Below is a small trained network, with its code and all its weights. Each question gives an input and a class and asks what happens when units are switched off, that is, made to give their printed mean instead of their output.

import numpy as np


def w(rows, s, z=0):
    codes = np.array(rows[::2]) - 128.0
    scale = np.full(codes.shape[1], s)
    scale[-1] = z or s
    return codes * scale


def f(y):
    return y / 2 * (1 + np.tanh(0.7978845608 * (y + 0.044715 * y**3)))


def log_softmax(a):
    a = a - a.max(-1, keepdims=True)
    return a - np.log(np.exp(a).sum(-1, keepdims=True))


def net(x, mask):
    res = np.array(x, float).reshape(1, 8) / 4 @ E
    y = f(res @ A[0][:, :-1].T + A[0][:, -1])
    res = res + np.where(mask, y, B[0][:, -1]) @ B[0][:, :-1]
    return log_softmax(res[-1] @ U[:, :-1].T + U[:, -1])


A, B = {}, {}
E = w([
[186,143,235,91,61,135,168],'x0',
[26,163,191,105,116,124,207],'x1',
[82,163,82,184,220,151,185],'x2',
[139,164,218,129,209,122,186],'x3',
[142,146,155,125,152,110,135],'x4',
[56,23,99,113,69,165,184],'x5',
[227,30,54,170,126,174,154],'x6',
[132,55,148,139,143,254,92],'x7',
],0.0066)
A[0] = w([
[21,125,88,127,182,159,170,82],'neuron 1',
[159,130,96,127,44,183,21,19],'neuron 2',
[152,165,255,123,153,169,162,34],'neuron 3',
[184,63,117,137,218,76,63,112],'neuron 4',
[142,161,217,126,144,162,144,52],'neuron 5',
[171,52,90,151,79,181,166,90],'neuron 6',
[24,134,78,150,167,170,161,100],'neuron 7',
[142,43,126,119,89,126,35,110],'neuron 8',
[137,157,124,118,113,127,146,95],'neuron 9',
[85,201,88,123,45,42,164,2],'neuron 10',
[37,109,104,142,159,149,133,105],'neuron 11',
[159,46,103,136,88,165,156,79],'neuron 12',
[185,22,66,132,87,190,199,90],'neuron 13',
[210,156,76,146,168,120,134,60],'neuron 14',
[242,210,25,153,184,154,120,65],'neuron 15',
[95,199,217,122,111,74,179,114],'neuron 16',
],0.014,0.0053)
B[0] = w([
[31,99,113,155,162,144,110,191],'neuron 1',
[111,182,130,160,68,172,2,199],'neuron 2',
[167,125,228,145,194,118,79,200],'neuron 3',
[140,151,49,72,187,61,163,202],'neuron 4',
[154,122,191,125,176,140,100,174],'neuron 5',
[179,55,140,123,79,116,167,220],'neuron 6',
[34,84,115,150,159,151,99,193],'neuron 7',
[132,135,126,102,96,117,15,210],'neuron 8',
[125,146,148,146,104,152,127,131],'neuron 9',
[89,160,69,124,36,135,199,188],'neuron 10',
[79,87,109,155,167,125,124,173],'neuron 11',
[176,61,135,118,90,107,155,204],'neuron 12',
[199,28,158,111,84,123,186,251],'neuron 13',
[162,168,82,148,173,159,155,183],'neuron 14',
[194,174,69,194,174,179,162,228],'neuron 15',
[135,198,222,115,95,124,191,229],'neuron 16',
],0.025,0.013)
U = w([
[194,32,121,108,97,113,131,199],'0',
[27,76,103,172,170,153,134,191],'1',
[151,144,97,106,83,135,25,173],'2',
[90,204,163,116,64,112,214,60],'3',
[150,174,239,123,178,114,138,69],'4',
[191,178,52,163,200,146,151,206],'5',
[135,148,91,17,179,2,100,5],'6',
],0.0062,0.0023)

Each question gives the input, the list of numbers given to net, and the class t.
The units are the neurons (one row each of A and B). Each row of codes is followed by its name. A weight is (code - 128) times the scale printed after its matrix; where a second scale follows, it is the last column's (A, B and U).
mask holds one flag per neuron, in row order. A switched-off neuron (its flag False) gives its mean, the last column of its row in B, instead of its output. The means were averaged over made-up inputs and are rounded, as every weight is.
A unit's drop is (log p(t) with every unit on - log p(t) with that unit switched off) / (log p(t) with every unit on - log p(t) with every unit switched off).
The circuit of an input: a set's keep is (log p(t) with only the set's units on - log p(t) with every unit switched off) / (log p(t) with every unit on - log p(t) with every unit switched off). Starting from the 12 units with the biggest drops (on a tie, the unit counted first), units are removed one at a time, each time the one whose removal leaves the highest keep (on an exact tie, the one counted first), for as long as the keep stays at least 0.8.
units of the circuit, in order: the units of the circuit, biggest drop first
k most important neurons: the k neurons with the biggest drops, biggest first
drop of u: that unit's drop, to one decimal
input [-6,-4,4,7,-4,1,5,1], class 5: units of the circuit, in order	[neuron 15]
input [-5,1,-5,2,8,-5,0,-6], class 3: units of the circuit, in order	[neuron 16; neuron 10]
input [4,-1,8,-4,6,-1,-1,-3], class 3: 2 most important neurons	[neuron 4; neuron 3]
input [6,-6,0,-8,1,6,-6,-6], class 2: 3 most important neurons	[neuron 2; neuron 16; neuron 8]
input [4,3,6,4,6,6,-8,7], class 4: 3 most important neurons	[neuron 3; neuron 16; neuron 5]
input [-4,-3,-3,1,-5,-3,-2,-8], class 5: 3 most important neurons	[neuron 15; neuron 16; neuron 13]
input [6,5,7,0,6,4,-4,-4], class 3: 2 most important neurons	[neuron 10; neuron 16]
input [3,6,2,3,2,-2,-4,-6], class 3: 3 most important neurons	[neuron 10; neuron 16; neuron 8]
input [0,-3,1,-7,3,-1,1,0], class 2: 2 most important neurons	[neuron 2; neuron 8]
input [-5,-1,-4,-8,-5,1,-1,7], class 2: 2 most important neurons	[neuron 2; neuron 8]
input [-5,3,1,0,5,-6,-4,1], class 4: 2 most important neurons	[neuron 16; neuron 10]
input [-7,3,5,-3,2,6,4,5], class 1: 2 most important neurons	[neuron 7; neuron 1]
input [2,7,8,-5,1,-3,-2,-5], class 3: 2 most important neurons	[neuron 16; neuron 10]
input [-6,-1,-8,-8,-6,5,-4,8], class 2: units of the circuit, in order	[neuron 2]
input [-1,-5,-1,7,1,5,-3,0], class 4: drop of neuron 16	-0.1
input [-5,-2,4,-1,3,6,1,3], class 1: drop of neuron 10	0.0
input [7,-6,6,-1,8,-1,-3,-2], class 4: drop of neuron 16	0.1
